-.02	.45	-.45
-.53	.33	.15
.12	-.50	.36
-.25	-.20	.51
.49	.32	-.58
|
-.45	.33	.12

-.66	-.19	-.06	.46
.59	.14	-.35	-.53
.46	.22	-.54	.43
.40	-.37	-.01	-.42
.33	-.35	-.09	-.37
|
.46	-.35	.22	.40

.36	.55	-.36	.06	-.38
.01	.19	.52	-.07	.10
|
-.38	-.07

-.41	-.25	-.27	-.57	.31
-.26	-.16	-.33	-.24	.09
|
.31	-.24

.67	-.08
-.07	-.11
.54	-.05
.52	-.06
-.08	-.11
|
-.08	-.07

-.42	.32
-.01	-.64
.08	-.26
-.02	-.35
-.32	-.17
|
.32	-.01
---
-.10	-.03	.48
.12	.26	-.47
.01	-.69	-.35
|
.01	-.69	-.35
-.10	-.03	.48
.12	.26	-.47

-.17	-.29	.06	.32	-.42	.12	-.43
-.22	.16	-.50	-.04	.05	.40	.63
.06	-.17	-.49	-.04	-.07	.28	.39
|
-.17	-.29	.06	.32	-.42	.12	-.43
.06	-.17	-.49	-.04	-.07	.28	.39
-.22	.16	-.50	-.04	.05	.40	.63

.11	-.02	-.14	.17	.21	.01	-.18	.21	.68	-.23	.23
-.23	.25	-.04	-.33	-.39	.25	.10	-.22	.32	-.32	-.07
-.08	.11	-.10	-.24	-.38	.12	.08	-.07	.22	-.22	.05
-.07	-.01	-.07	-.09	-.08	.07	.16	-.10	-.31	.13	-.09
-.08	.01	-.04	-.04	-.02	.08	.09	-.07	-.12	.03	-.12
|
.11	-.02	-.14	.17	.21	.01	-.18	.21	.68	-.23	.23
-.07	-.01	-.07	-.09	-.08	.07	.16	-.10	-.31	.13	-.09
-.08	.01	-.04	-.04	-.02	.08	.09	-.07	-.12	.03	-.12
-.08	.11	-.10	-.24	-.38	.12	.08	-.07	.22	-.22	.05
-.23	.25	-.04	-.33	-.39	.25	.10	-.22	.32	-.32	-.07

-.64	.46	-.21	-.17
-.20	.48	-.38	-.22
-.61	.43	-.25	-.01
-.41	.34	-.26	.06
-.11	.10	-.08	.02
-.39	.28	-.14	-.05
-.53	.37	-.21	-.02
-.17	.13	-.09	.02
-.73	.57	-.25	-.29
|
-.11	.10	-.08	.02
-.17	.13	-.09	.02
-.39	.28	-.14	-.05
-.41	.34	-.26	.06
-.53	.37	-.21	-.02
-.61	.43	-.25	-.01
-.64	.46	-.21	-.17
-.20	.48	-.38	-.22
-.73	.57	-.25	-.29

-.31	.13	.13	-.16	-.15	.17	.12
.59	-.48	.10	.02	-.49	-.28	-.24
-.20	-.22	.31	.04	-.04	-.21	-.21
-.31	.00	-.05	-.15	.00	.19	.00
-.11	.06	-.13	.07	-.07	-.02	.01
|
.59	-.48	.10	.02	-.49	-.28	-.24
-.20	-.22	.31	.04	-.04	-.21	-.21
-.31	.00	-.05	-.15	.00	.19	.00
-.11	.06	-.13	.07	-.07	-.02	.01
-.31	.13	.13	-.16	-.15	.17	.12

-.35	.12	.25	-.17	.21	-.39	-.44	-.17	.08	-.50	.46
.14	-.28	.04	-.05	-.04	.14	.27	-.16	-.13	.00	.20
.08	.14	-.30	-.21	.11	.04	.20	.18	.01	-.01	.10
.00	.19	-.01	.43	-.18	.06	-.25	.17	.00	.39	-.77
|
.14	-.28	.04	-.05	-.04	.14	.27	-.16	-.13	.00	.20
-.35	.12	.25	-.17	.21	-.39	-.44	-.17	.08	-.50	.46
.08	.14	-.30	-.21	.11	.04	.20	.18	.01	-.01	.10
.00	.19	-.01	.43	-.18	.06	-.25	.17	.00	.39	-.77

.48	.13
-.59	-.33
-.33	.36
-.74	-.49
.58	-.46
-.27	.23
.44	-.05
|
-.74	-.49
.58	-.46
-.59	-.33
.44	-.05
.48	.13
-.27	.23
-.33	.36

.62	.25
-.21	-.05
.66	-.11
.51	-.26
-.19	.26
|
.51	-.26
.66	-.11
-.21	-.05
.62	.25
-.19	.26
